In the rows, 128 means zero.
Each row of numbers stands for one object and depends on some of the facts below. Use the named rows to name the rest.

Some rows with their names:
[109 123  94 125  88 129  49 178 126 111 150  84 114 113 143 140 159 178
 107 129 144 178 124  97 145 111 123  97 114  87  75 133 164 107 176 164]: plibruguk
[111  94 120  76 107 135  83 152 118 101 146  97 135 103 170 111 151 167
 137 129 172 162 140 117 155 132  86 103 117  92 102 141 184 106 155 136]: graklur
[ 97 180  83 155 119 117  70 143  70 154 128 120 154 127 113 123 180 127
  83 152 105 142 144 101 156 100  96 144 134  76 101 148 153 127 120 176]: losak
[ 97 132 102 131  98 125  64 181 140 105 149  83 115 127 149 148 148 196
 130 128 155 168 136  90 153 108 111 103 122  77  83 138 166 121 167 170]: tradroklen
[ 90 123 108  85 116 138  74 171 143 116 157  78 124 114 153 132 151 169
 120 143 154 157 135  68 160  97  87 104 120  65  70 145 149 134 167 157]: plovir
[ 94 160 137 160 129  97  78 132  91 143 120  99 146 115 124 123 176 126
 112 152 121 128 162 108 165 146  97 146 123  98 124 126 166  93 133 160]: stesatol
[121 150 112 148 146 111  68 117  94 140 163 113 155 121 157 107 183 104
 111 145 114 123 145 105 154 132  78 162 110  64  88 138 149  98 115 147]: tova
[108 168  82 147 121 122  84 125  64 129 171 128 200 128 146 109 147 134
 123 136 125 152 132 138 185 119  65 155 127 123 117 131 147 103 120 133]: skuven
[121 136 111 106 112  98  77 121  98 133 152  92 170 120 112 117 190 177
  98 177 103 130 133  81 181 137  87 160  97  90  90 108 121 118 130 155]: graskiskek
[116 170  90 123 117 131  51 118  77 159 161 147 157 128 141 109 165 115
  99 153 108 135 133 109 143 115  99 161 118  78  82 145 144 122 136 158]: skudriplu
[113 162  93 140 114 118  68 126  66 132 174 121 194 126 138 105 165 137
 117 145 119 154 135 135 183 125  77 154 117 135 112 129 149  91 120 140]: tulur
[111 116  93  82 106 153  48 153 133 114 171 119 133 111 161 121 123 164
 130 135 167 175 118 102 157 106  92 120 111  89  67 146 160 117 170 148]: pekal
[104 153 118 119 109 109  82 125  76 145 133 108 175 126  98 123 159 184
 118 165 122 126 149 112 170 141 111 159 117 133 130 114 132 116 150 154]: mobrisu
[103 102  99  91  70 115  82 173 126  92 153  73 144 121 141 130 153 241
 132 135 149 162 132 117 157 125 121 103 121 112 106 114 163 126 173 150]: pemol
[103 115 104 115 100 129  56 173 130 107 144  92 121 101 143 133 151 170
 100 140 157 186 129  90 161 103  94 107 111  93  79 141 177 107 170 158]: zimel
[124 103  80 117  94 126  79 163 130  86 153 106 125 115 161 124 133 178
 105 146 154 184 111 108 166 102  96 134 126  48  77 138 190 137 150 156]: tozu
[111 157 105 125 103 107  65 122  88 150 128 120 147 122 108 122 176 152
  82 175 110 136 134  96 149 132 120 162 111  81  94 120 139 123 146 165]: nuson
[109 110  96 119  94 129  50 171 134 100 133  93 118 104 138 133 150 167
 101 145 161 192 120  95 163 102  95 109 109  96  77 135 180 105 165 157]: ladrol
[121  85 132  97 104 116  75 166 134  98 134  78 102  99 155 121 165 170
 108 141 160 154 142  95 154 129 108 120 118  59  92 131 186 118 162 152]: drastipin
[ 95 129 101 116 109 140  51 181 132 114 141  91 109 108 152 135 146 157
 114 133 157 174 127  87 153  93  88 105 121  80  82 153 174 121 164 159]: bagul
[106 108  70  75  95 144  71 171 109 115 134 101 128 119 139 125 169 183
  97 140 145 165 125  82 154 101 102  94 131  46  68 151 170 148 158 165]: tidre

Facts:
badrevem (Δ vukal,drebre) (φ 281) (ε a)
bagul (φ 811) (ε b)
bebo (Ξ tradroklen,dadruk) (φ 811) (ε a)
bebom (Ξ flupu,brepozom,miskam) (Δ pimul) (φ 281) (ε a)
betagri (Ξ zeskoge,skobrokluk,gulor) (φ 281) (ε a)
bevi (Δ bebo) (φ 811) (ε a)
bobras (φ 397) (ε b)
braske (Δ stuste) (φ 811) (ε a)
bratril (φ 811) (ε a)
brebri (Δ plamim) (φ 230) (ε a)
brepozom (Δ zabrin) (φ 811) (ε a)
brosil (Ξ soki,klazen,kludro,drogekik) (φ 281) (ε a)
dadruk (Δ gulor) (φ 281) (ε a)
daga (Δ gratolu,bevi,fiflam) (φ 619) (ε a)
defo (φ 281) (ε a)
difli (Δ ladoflem) (φ 230) (ε a)
doskares (Δ miskam) (φ 230) (ε a)
drastipin (Δ gisa) (φ 555) (ε b)
drasum (Δ gratolu) (φ 281) (ε b)
drebre (Δ trezal) (φ 619) (ε a)
dridol (Ξ defo,pleke,stesatol,pemol,stibos) (Δ gratolu) (φ 230) (ε b)
drivik (Δ zeskoge) (φ 397) (ε b)
drogekik (Δ tozu) (φ 230) (ε a)
feme (φ 397) (ε a)
fiflam (Ξ soki,klusti,gritufo) (Δ pefu) (φ 281) (ε a)
fiske (φ 281) (ε b)
flaflon (φ 397) (ε a)
fluflastan (Δ drasum,miskam) (φ 281) (ε b)
flupu (Δ pekal,reni) (φ 555) (ε b)
fodigris (φ 230) (ε a)
fufo (Δ losak) (φ 230) (ε a)
fusol (Δ dadruk,tova,skitik) (φ 811) (ε a)
giros (Δ stuste) (φ 397) (ε b)
gisa (φ 619) (ε b)
godotruk (Ξ drastipin,gisa) (Δ gogun) (φ 811) (ε b)
gogun (Δ bebo) (φ 619) (ε a)
gragol (Ξ bagul,reni,risi,stesatol,bevi,ladoflem) (Δ gogun) (φ 811) (ε b)
gragris (Ξ mobrisu,pemol,ropeston,toda) (Δ graklur) (φ 811) (ε a)
graklur (Δ soki,miskam) (φ 555) (ε b)
graskiskek (Ξ skuven,mabrim,fusol,bobras) (Δ trezal,dadruk,skudriplu) (φ 811) (ε a)
gratolu (φ 811) (ε a)
grebrude (Δ puvo,dadruk) (φ 281) (ε b)
gritufo (Δ betagri) (φ 281) (ε a)
grofo (Ξ poflak,drasum,tasin) (φ 230) (ε b)
grudra (Ξ drivik,mabrim,trudren) (Δ tretrasam,sazan) (φ 281) (ε a)
grutimek (Ξ zimel,fusol,stuli) (φ 811) (ε b)
gulor (φ 230) (ε a)
kitol (Ξ rubre,ropeston) (φ 281) (ε a)
klazen (Δ ziklel) (φ 281) (ε a)
klizan (φ 397) (ε b)
kludro (φ 811) (ε a)
klusti (Δ skuven) (φ 811) (ε b)
kubren (φ 281) (ε b)
ladoflem (Δ soki,skuven) (φ 397) (ε b)
ladrol (φ 811) (ε b)
ligro (Ξ satros,vovafek,mamir,gritufo) (Δ veva,pefu,daga) (φ 397) (ε a)
livak (Δ daga) (φ 555) (ε a)
losak (φ 619) (ε a)
luvan (Ξ gratolu,vibrosku) (Δ bagul) (φ 811) (ε a)
mabrim (φ 555) (ε a)
mamir (φ 281) (ε a)
mege (Δ bevi) (φ 811) (ε a)
melo (Ξ kubren,rubre,klusti,vovafek,nezum) (φ 281) (ε a)
miskam (φ 619) (ε b)
mobrisu (Δ tedro,miskam) (φ 281) (ε a)
naskupum (Ξ fiske,stuklil,miskam,flaflon) (Δ suskik,gragol) (φ 281) (ε b)
negeko (φ 555) (ε a)
nezum (Δ flupu) (φ 230) (ε a)
nibu (Ξ tasin,gulor) (φ 619) (ε a)
niklir (φ 811) (ε b)
numul (φ 281) (ε a)
nuson (Δ kubren) (φ 281) (ε a)
pefu (φ 397) (ε b)
pekal (Ξ skitik) (φ 281) (ε b)
pemol (Δ plazul,plamim,mege) (φ 397) (ε b)
perebrum (Δ fiflam) (φ 230) (ε a)
pimul (Ξ klizan,pefu) (φ 281) (ε a)
plamim (Ξ stugrum) (Δ miskam) (φ 555) (ε a)
plazul (φ 281) (ε b)
pleke (Δ skona,brosil,klusti,tretrasam,plamim) (φ 230) (ε b)
plibruguk (φ 397) (ε b)
plizun (Ξ klizan,niklir) (Δ reni,mege) (φ 397) (ε a)
plovir (Ξ klusti,tradroklen,stesatol) (φ 811) (ε b)
plozal (Ξ graklur,gisa,feme,pemol) (φ 619) (ε a)
poflak (Δ tulur,sazan,skitik) (φ 281) (ε a)
pogrer (Ξ kubren,rubre,tasin,numul) (φ 281) (ε b)
puvo (Δ skudriplu) (φ 555) (ε a)
rebral (Ξ vibrosku,stestos,gisa,stesatol) (φ 230) (ε a)
relol (Ξ mabrim,tasin) (Δ gratolu,reni) (φ 281) (ε a)
reni (Δ skuven) (φ 619) (ε b)
ripliklos (Ξ klizan,perebrum,numul) (φ 811) (ε a)
risi (Δ bebo,ropeston) (φ 555) (ε a)
ropeston (φ 555) (ε a)
roto (Ξ mamir,stesatol,mobrisu) (Δ graklur,negeko) (φ 619) (ε b)
rubre (Δ bebom) (φ 281) (ε b)
satros (Δ bevi) (φ 281) (ε b)
sazan (Ξ tretrasam,pefu,fluflastan) (φ 230) (ε a)
skitik (Δ bebo) (φ 619) (ε a)
skobrokluk (φ 281) (ε a)
skona (Ξ ladrol,drivik,doskares) (Δ tulur) (φ 811) (ε b)
skudriplu (Ξ gogun,fodigris) (φ 281) (ε a)
skuven (Δ gratolu) (φ 230) (ε a)
soki (Δ bevi,skitik) (φ 811) (ε b)
staflal (Ξ fusol,giros) (Δ skona) (φ 619) (ε a)
stepi (Ξ feme,plibruguk,zabrin) (Δ bebom,tulur) (φ 230) (ε b)
stesatol (φ 555) (ε a)
stestos (φ 281) (ε a)
stibos (Δ pefu) (φ 281) (ε b)
stugrum (Δ vukal) (φ 281) (ε a)
stuklil (Δ risi,gisa) (φ 397) (ε b)
stuli (φ 555) (ε a)
stuste (φ 555) (ε a)
suligi (Δ drebre) (φ 230) (ε b)
sunok (Δ bebo,gragol,pimul) (φ 619) (ε a)
suskik (φ 555) (ε a)
tasin (φ 811) (ε a)
tedro (Ξ vukal,mamir,fusol) (φ 811) (ε b)
tidre (Ξ bratril,flaflon) (φ 619) (ε b)
tobo (Ξ tozu) (Δ bevi) (φ 230) (ε a)
toda (φ 619) (ε b)
tova (Ξ skuven,risi) (φ 555) (ε a)
tozu (Δ satros) (φ 230) (ε b)
tradroklen (φ 397) (ε b)
trafla (Ξ zeskoge,tozu) (Δ tretrasam) (φ 555) (ε b)
tretrasam (φ 811) (ε a)
trezal (Δ ladoflem) (φ 281) (ε a)
trudren (Δ ziklel) (φ 230) (ε b)
tulur (Δ skuven) (φ 811) (ε a)
veva (Ξ poflak,drivik,skobrokluk) (Δ bebo) (φ 230) (ε b)
vibrosku (φ 619) (ε a)
vograk (Ξ stugrum,defo,drivik) (φ 619) (ε a)
voklil (Ξ gratolu,mamir,stesatol,gritufo,fluflastan) (φ 281) (ε a)
vostes (Ξ tretrasam,trudren,skitik) (φ 230) (ε b)
vovafek (Δ pefu) (φ 281) (ε b)
vukal (Δ gratolu,sunok) (φ 230) (ε a)
vuke (Ξ tulur,trezal,ladrol,stuli,pefu,zabrin) (φ 397) (ε a)
zabrin (φ 281) (ε b)
zeskoge (Δ stibos) (φ 230) (ε b)
ziklel (φ 281) (ε a)
zimel (φ 811) (ε b)
zona (Ξ losak,stuklil,ropeston) (φ 811) (ε a)

Which object is each row?
No name comes twice in this set of rows, the named rows included.
[131 161  92 135 114 112  86 127  72 127 168 126 177 133 159  97 172 143
 101 148 104 139 132 126 158 127  84 167 126  81  99 132 149 126 113 150]  mege
[104 121  99 118 108 142  37 167 132 115 145 110 104 106 137 130 130 148
 105 131 167 181 126 109 152 108 103 116 108  93  78 146 175 105 174 154]  zabrin
[ 99 120  91 111 100 130  72 181 127 105 130  83 118 111 135 133 146 177
 103 134 157 169 131  86 157  91  92 102 132  66  89 149 163 128 163 156]  toda
[127 159  97 172 124  98  82 143  82 122 182 121 167 132 180  89 156 120
 105 134 108 127 137 134 156 117  69 175 138  74 111 137 145 110 119 136]  bevi
[116 135  86 159  99 132  44 184 133  89 179 102 116 126 180 125 142 148
 116 112 144 189 117 123 143  91  96 116 125  77  66 147 176 104 158 148]  pefu
[108 179  92 149 121 121  43 122  78 161 143 140 144 123 127 119 159 115
  90 155 114 133 134 107 148 118  98 155 115  81  89 144 149 121 142 166]  ziklel
[120 139  97 105 114 113  90 102  93 129 168 121 191 132 121 114 160 181
 120 172 113 134 132 104 185 137  89 181 100 109  99 105 132 113 138 149]  relol
[116 146  92 113  98 100  85 114  90 124 178 104 191 137 135 120 187 197
 122 156  91 140 125 113 164 139 103 156 107  87  87 108 125 111 124 156]  plizun
[109 176  90 174 131 111  68 129  87 138 147 130 155 128 124 129 159 124
  97 158 114 157 124 100 180 103  79 170 123  74  93 135 164 114 124 163]  gulor
[ 92 120  93  75 124 150  61 161 131 117 170  93 144 112 150 126 146 165
 134 133 167 175 125  87 167  92  74  96 113  84  73 152 152 114 160 146]  tedro
[ 85 143  57  88 108 163  78 169  95 111 154 135 161 125 167 120 138 160
 129 115 159 191 123 134 164  82  90  91 148  93  91 171 193 134 157 154]  miskam

Now the same objects, written a new way:
Some rows with their names:
[147  88 129 103 118 102 135 171 131 147 147  87 104 157 161 117 125 126
 148  78 171 120 190 105 134 139  60 136 141 118]: rebral
[148 111 145 114  97  76 137 139  78 177 213  48  66 157 145  78  82 102
 187 135 132 113 175 103 101  64  87 123 107 135]: fufo
[141 100 139 119 119 106 117 162 141 161 149  70  81 140 146 124 152 103
 157 108 187 109 181 114 116 103  82 133 133 119]: brebri
[132  88 132 115 126 105 118 161 140 154 146  83  82 133 153 119 137 108
 149 107 182 108 183 104 124 107  82 130 120 122]: vukal
[183  85 158 132  96 101 125 180 150 155 145 130 100 128 117 152 115  47
 151 115 186 142 164 148 132 130  44 149 171 104]: veva
[181  82 164 136 100 109 122 168 163 159 156  99  95 129 129 162 144  41
 155 108 185 131 156 132 130 106  57 132 165 121]: trudren
[186  80 154 135 122 100 124 170 175 141 153 116  95 133 111 155 124  64
 132 101 182 136 158 119 127  97  59 127 176 128]: drasum
[182  67 154 133 124 104 126 165 174 140 155 114  95 132 114 153 126  60
 138  97 175 141 162 116 131 102  59 123 180 125]: fiske
[159 120 133 116 136  94 125 182 135 143 134  90  95 167 130 125 120 135
 143  91 181 113 183 121 112 106  69 142 157 124]: kitol
[133  90 136 109 126 104 135 162 138 145 142  87 103 166 166 118 121 124
 126  74 165 122 198 102 149 132  50 142 145 140]: voklil
[186  85 161 139 114 102 123 169 177 142 157 100  97 140 118 157 144  51
 134  94 182 135 158 125 135  90  55 129 174 136]: vovafek
[125 102 122 117 126 128 122 154 122 170 137  77  79 142 133 120 117 119
 133 109 184 119 192 127 136 127  71 135 158 117]: vuke
[185  97 146 139 105 115 120 160 166 154 152  99  91 130 102 156 139  62
 134  90 189 135 149 128 141 111  61 118 185 126]: stuklil
[173  84 144 139 115 114 120 157 169 154 149 112  91 123 106 151 115  59
 128  96 181 137 151 120 145 114  59 116 170 135]: bobras
[138 103 111 115 126 122 116 150 132 170 140  77  80 132 126 120 126 125
 146 100 185 113 178 108 126 124  87 114 144 118]: puvo
[186 113 145 140  92 115 118 164 151 163 142 102 100 131  96 155 129  59
 142  92 190 138 145 146 146 133  49 128 182 121]: trafla
[134 102 114 113 129 126 117 150 134 165 143  76  80 140 127 118 125 128
 140  93 181 119 184 110 134 124  82 116 155 121]: vibrosku
[156  89 146 143  96 108 119 153 159 162 130 122 103 113 118 153 104  35
 119  96 179 137 157 121 170 135  40 132 143 147]: grutimek
[181  86 135 138 110 113 128 160 155 157 150 110  92 120  98 153 118  69
 139  92 185 138 151 117 136 127  61 109 179 122]: niklir
[134  92 106 107 130 122 129 153 125 163 136  84  75 128 122 117 109 129
 139 103 182 116 188 107 123 136  81 112 150 112]: tretrasam
[136 115 127 121 128 135 121 154 127 176 132  58  78 139 133 136 145 116
 148 102 195 104 181 117 127 114  85 120 149 128]: braske

Rows to name:
No name comes twice in this set of rows, the named rows included.
[125 110 148 120 116 121 119 168 126 176 132  78  80 146 140 125 129  94
 140 132 187 117 203 153 137 109  58 169 157 122]  grudra
[188 104 144 136  98 111 132 162 152 162 143  97 103 133 105 157 129  62
 138  82 185 138 154 136 150 134  44 124 185 125]  godotruk
[109 112 130 131 115 120 109 141 134 181 125  72  79 122 144 124 132  84
 127 103 184 105 184 113 156 114  69 134 109 152]  fusol
[139 103 108 110 127 113 132 161 118 159 130  90  89 137 123 116 104 137
 136  89 177 118 184 104 129 141  71 122 151 120]  bebo
[142 107 117 112 122 126 125 159 126 165 139  80  88 146 127 118 121 132
 137  91 179 121 186 121 138 137  70 126 163 117]  plozal
[137  80 125 104 124 111 130 169 125 156 145  98  89 142 150 118 112 122
 152 105 176 116 196 115 122 135  69 139 141 104]  sazan
[191  86 158 130  90  97 134 170 160 145 161 107 115 145 138 152 137  55
 146  78 179 140 155 130 147 134  39 135 173 121]  dridol
[157 152 120 124 122 105 111 179 118 162 114  99  90 155 104 126 113 132
 137 101 197 113 171 137 122 113  74 141 143 128]  nibu
[182  91 136 132 102 108 135 160 152 152 145 118 109 130 111 150 109  73
 127  73 174 142 156 118 155 146  44 118 175 128]  gragol
[138  89 128 112 129 108 121 162 139 157 148  83  80 137 147 121 134 113
 156 105 184 108 185 104 114 108  87 131 130 115]  fodigris
[113 130 134 134 107 114 107 150 123 182 115  76  86 127 141 125 124  84
 124 110 189 105 181 129 159 120  60 149 111 150]  graskiskek
[196  97 136 129  99 103 142 164 149 147 141 121 119 145 114 150 107  80
 124  59 173 141 153 113 155 154  34 116 179 132]  plovir
[186  92 162 137 109  99 128 171 168 146 151 108 102 141 117 156 134  56
 139  98 184 135 161 136 137 103  49 140 184 127]  naskupum

